Below are the code and all the weights of a small trained network. Each question names an input and a target symbol and asks about switching units off, where a switched-off unit gives its printed mean instead of its output.

import numpy as np


def w(rows, s, z=0):
    codes = np.array(rows[::2]) - 128.0
    scale = np.full(codes.shape[1], s)
    scale[-1] = z or s
    return codes * scale


def norm(h):
    return h / np.sqrt((h * h).mean(-1, keepdims=True) + 1e-5)


def f(y):
    return np.maximum(y, 0)


def softmax(a):
    e = np.exp(a - a.max(-1, keepdims=True))
    return e / e.sum(-1, keepdims=True)


def log_softmax(a):
    a = a - a.max(-1, keepdims=True)
    return a - np.log(np.exp(a).sum(-1, keepdims=True))


def net(x, mask):
    ids = ['ΓΔΘΛΨαβεζημξστφω'.index(c) for c in x.split()]
    T = len(ids)
    res = E[ids] + P[:T]
    q, k, v = (norm(res) @ M[0].T for M in (Q, K, V))
    z = softmax(np.where(np.tri(T) > 0, q @ k.T / 4**0.5, -1e9)) @ v
    res = res + np.where(mask[0], z, O[0][:, -1]) @ O[0][:, :-1]
    y = f(norm(res) @ A[0][:, :-1].T + A[0][:, -1])
    res = res + np.where(mask[1:17], y, B[0][:, -1]) @ B[0][:, :-1]
    return log_softmax(norm(res)[-1] @ U[:, :-1].T + U[:, -1])


Q, K, V, O, A, B = {}, {}, {}, {}, {}, {}
E = w([
[125,97,136,105,143,105,111,128,135,128,128,111],'Γ',
[119,86,133,114,137,160,64,99,144,153,142,254],'Δ',
[116,127,132,120,152,119,151,116,143,146,109,116],'Θ',
[95,55,56,87,82,148,149,140,154,110,141,18],'Λ',
[77,155,50,147,115,135,94,151,145,110,79,138],'Ψ',
[108,123,134,113,143,107,127,131,113,118,126,101],'α',
[112,122,137,117,154,124,123,124,135,136,124,104],'β',
[138,114,127,131,72,139,127,129,118,135,148,150],'ε',
[116,130,135,138,87,164,130,131,123,147,157,136],'ζ',
[181,87,166,176,132,143,124,182,104,97,73,139],'η',
[127,126,125,144,82,149,156,119,120,145,137,138],'μ',
[112,113,155,121,154,130,100,129,143,132,143,102],'ξ',
[125,103,122,119,138,96,143,119,135,130,111,116],'σ',
[119,116,129,136,74,149,124,135,112,128,155,139],'τ',
[132,126,149,164,104,113,98,190,109,84,145,179],'φ',
[195,114,160,75,133,216,134,166,136,119,153,134],'ω',
],0.03)
P = w([
[199,211,56,167,191,56,133,191,88,225,123,142],'0',
[1,63,189,111,138,101,233,151,168,24,127,184],'1',
[73,132,199,80,99,59,194,181,166,159,67,120],'2',
[62,96,119,117,164,35,243,187,163,137,139,146],'3',
[68,156,108,181,196,113,226,145,108,95,157,141],'4',
[42,72,179,132,168,111,159,111,122,35,143,98],'5',
],0.0067)
Q[0] = w([
[118,108,144,93,166,38,144,161,160,156,139,78],'head 1',
[153,235,66,168,161,126,123,191,83,146,113,244],'head 1',
[200,183,85,189,92,206,81,49,73,77,144,120],'head 1',
[39,126,97,76,101,115,116,59,173,122,113,105],'head 1',
],0.011)
K[0] = w([
[177,159,99,150,175,43,158,143,73,203,240,113],'head 1',
[56,79,72,165,190,143,187,126,134,2,199,188],'head 1',
[15,80,234,33,65,147,180,113,161,48,64,152],'head 1',
[106,133,64,89,89,92,67,55,112,216,103,96],'head 1',
],0.0086)
V[0] = w([
[112,84,117,221,6,144,150,139,105,141,184,89],'head 1',
[85,100,141,124,155,83,38,225,28,64,196,74],'head 1',
[98,176,64,86,116,84,224,176,71,93,98,110],'head 1',
[177,1,72,52,94,62,93,41,70,129,76,137],'head 1',
],0.0058)
O[0] = w([
[71,139,145,68,152,117,153,177,102,64,157,126,173],'head 1',
[124,130,194,58,156,109,80,96,101,121,81,3,254],'head 1',
[90,140,53,25,70,114,85,65,124,158,153,169,247],'head 1',
[17,70,119,80,147,170,110,199,113,180,64,120,100],'head 1',
],0.012,0.0025)
A[0] = w([
[116,120,124,155,38,169,166,142,110,136,215,199,227],'neuron 1',
[169,68,100,148,240,162,103,209,135,96,23,92,10],'neuron 2',
[233,89,158,236,31,174,153,141,136,113,162,115,53],'neuron 3',
[89,130,103,99,187,96,92,106,114,115,75,112,169],'neuron 4',
[167,115,160,209,175,71,71,166,75,146,127,192,255],'neuron 5',
[77,148,88,123,192,88,153,118,204,83,115,114,86],'neuron 6',
[90,106,153,127,35,145,195,180,75,132,151,67,66],'neuron 7',
[103,83,172,128,110,134,122,128,130,137,113,36,84],'neuron 8',
[146,159,97,172,53,203,95,135,125,140,88,255,162],'neuron 9',
[104,111,114,153,181,83,139,135,137,122,131,252,52],'neuron 10',
[39,138,106,135,63,158,124,185,59,143,101,165,208],'neuron 11',
[130,79,149,136,115,103,75,12,134,189,76,141,200],'neuron 12',
[109,116,120,89,83,118,145,28,85,153,163,103,121],'neuron 13',
[181,70,149,66,155,208,165,191,112,138,140,167,172],'neuron 14',
[82,153,52,37,94,128,72,131,91,170,156,146,145],'neuron 15',
[110,97,46,163,104,195,95,168,182,155,78,95,254],'neuron 16',
],0.01,0.0039)
B[0] = w([
[112,137,133,71,130,74,91,108,106,216,39,143,239],'neuron 1',
[90,129,190,91,80,141,186,168,50,172,55,176,180],'neuron 2',
[83,189,109,126,154,163,77,190,217,91,43,126,207],'neuron 3',
[193,81,88,170,144,125,84,123,200,166,123,187,207],'neuron 4',
[74,114,136,98,106,146,248,72,160,140,179,163,197],'neuron 5',
[141,78,114,109,24,125,32,146,103,132,118,93,175],'neuron 6',
[121,62,87,138,114,102,182,86,169,180,247,139,196],'neuron 7',
[142,148,34,148,102,140,159,115,147,181,147,166,200],'neuron 8',
[181,2,117,117,246,147,114,97,97,68,183,83,202],'neuron 9',
[154,221,158,143,195,190,134,125,159,153,193,161,170],'neuron 10',
[205,169,169,212,161,71,73,168,124,86,86,71,231],'neuron 11',
[113,215,135,190,167,149,126,137,58,116,190,112,217],'neuron 12',
[163,108,167,86,75,228,109,211,129,120,136,112,202],'neuron 13',
[189,177,194,164,128,226,91,159,71,235,140,94,197],'neuron 14',
[68,124,151,169,133,149,215,49,155,50,65,174,254],'neuron 15',
[133,147,36,38,97,36,101,179,37,21,168,107,205],'neuron 16',
],0.0087,0.01)
U = w([
[88,159,109,184,143,149,182,132,214,111,147,110,178],'Γ',
[116,76,122,136,204,142,172,75,90,148,198,188,159],'Δ',
[109,136,207,196,169,54,141,79,116,170,106,74,136],'Θ',
[91,72,82,22,154,171,206,152,142,120,189,50,131],'Λ',
[142,139,91,151,163,108,92,137,126,54,86,159,196],'Ψ',
[72,99,138,78,169,83,104,118,10,175,96,65,5],'α',
[153,79,111,166,72,109,118,101,172,204,155,167,202],'β',
[90,217,130,83,108,102,108,135,144,159,148,202,47],'ε',
[96,81,148,169,193,97,129,212,167,135,152,92,80],'ζ',
[85,98,165,142,101,148,225,147,103,125,86,157,170],'η',
[105,136,126,151,60,199,146,76,118,92,166,178,91],'μ',
[143,184,106,209,88,122,118,128,62,142,201,111,51],'ξ',
[97,133,154,58,130,150,119,1,102,153,105,103,130],'σ',
[64,79,129,112,174,128,127,101,212,138,76,133,119],'τ',
[121,142,188,106,128,85,188,129,91,71,197,101,139],'φ',
[198,161,165,53,143,164,96,176,135,112,110,50,110],'ω',
],0.0086,0.0023)

Each question gives the input, a string of symbols that net reads in full, and the target symbol t.
The units are the heads (4 rows each of Q, K, V and O) and the neurons (one row each of A and B). Each row of codes is followed by its name. A weight is (code - 128) times the scale printed after its matrix; where a second scale follows, it is the last column's (O, A, B and U).
mask holds one flag per unit, heads first, then neurons. A switched-off unit (its flag False) gives its mean, the last column of its rows in O or B, instead of its output. The means were averaged over made-up inputs and are rounded, as every weight is.
A unit's drop is (log p(t) with every unit on - log p(t) with that unit switched off) / (log p(t) with every unit on - log p(t) with every unit switched off).
The circuit of an input: a set's keep is (log p(t) with only the set's units on - log p(t) with every unit switched off) / (log p(t) with every unit on - log p(t) with every unit switched off). Starting from the 12 units with the biggest drops (on a tie, the unit counted first), units are removed one at a time, each time the one whose removal leaves the highest keep (on an exact tie, the one counted first), for as long as the keep stays at least 0.8.
circuit, biggest first: the units of the circuit, biggest drop first
top k neurons: the k neurons with the biggest drops, biggest first
drop when u is switched off: that unit's drop, to one decimal
input ζ Γ ω φ β, target φ: circuit, biggest first -> (head 1)
input μ Ψ η Ψ ξ β, target ε: circuit, biggest first -> (head 1; neuron 1)
input β Γ ω Γ Θ σ, target ξ: circuit, biggest first -> (neuron 12; head 1)
input Λ τ Δ σ, target τ: top 3 neurons -> (neuron 15; neuron 4; neuron 16)
input β Θ Γ Γ Θ, target ξ: circuit, biggest first -> (head 1; neuron 12)
input ε Γ Θ μ, target Θ: circuit, biggest first -> (neuron 11; neuron 16)
input Λ α ζ σ ζ β, target τ: top 2 neurons -> (neuron 4; neuron 15)
input Δ ζ Λ φ α, target η: circuit, biggest first -> (head 1; neuron 2)
input τ φ Γ η φ ζ, target ξ: top 2 neurons -> (neuron 11; neuron 8)
input μ α τ ξ β ζ, target φ: top 2 neurons -> (neuron 11; neuron 7)
input ω ζ Γ η ε, target ε: circuit, biggest first -> (head 1; neuron 1; neuron 3)
input Γ η Ψ ζ ε μ, target σ: top 2 neurons -> (neuron 1; neuron 15)
input Γ Γ Γ η μ, target ξ: top 2 neurons -> (neuron 11; neuron 12)
input ζ Θ Ψ ε η, target η: circuit, biggest first -> (neuron 2)
input Λ Λ σ ω ω Θ, target τ: top 3 neurons -> (neuron 4; neuron 15; neuron 16)
input τ ζ σ β, target Λ: top 3 neurons -> (neuron 11; neuron 1; neuron 3)
input ω σ ζ ζ, target τ: top 2 neurons -> (neuron 3; neuron 1)
input σ α ε φ ε ζ, target Θ: top 2 neurons -> (neuron 11; neuron 1)
input σ σ Γ, target Ψ: drop when neuron 15 is switched off -> 0.2
input ζ Γ η ζ Δ μ, target β: drop when neuron 7 is switched off -> 0.6
input α ε ξ μ φ σ, target σ: circuit, biggest first -> (head 1)
input μ η Γ Δ ω ε, target ξ: drop when neuron 2 is switched off -> 0.0
input ζ Γ τ μ, target ε: circuit, biggest first -> (head 1; neuron 1; neuron 3)
input β σ σ ζ, target ω: circuit, biggest first -> (head 1; neuron 13; neuron 3)
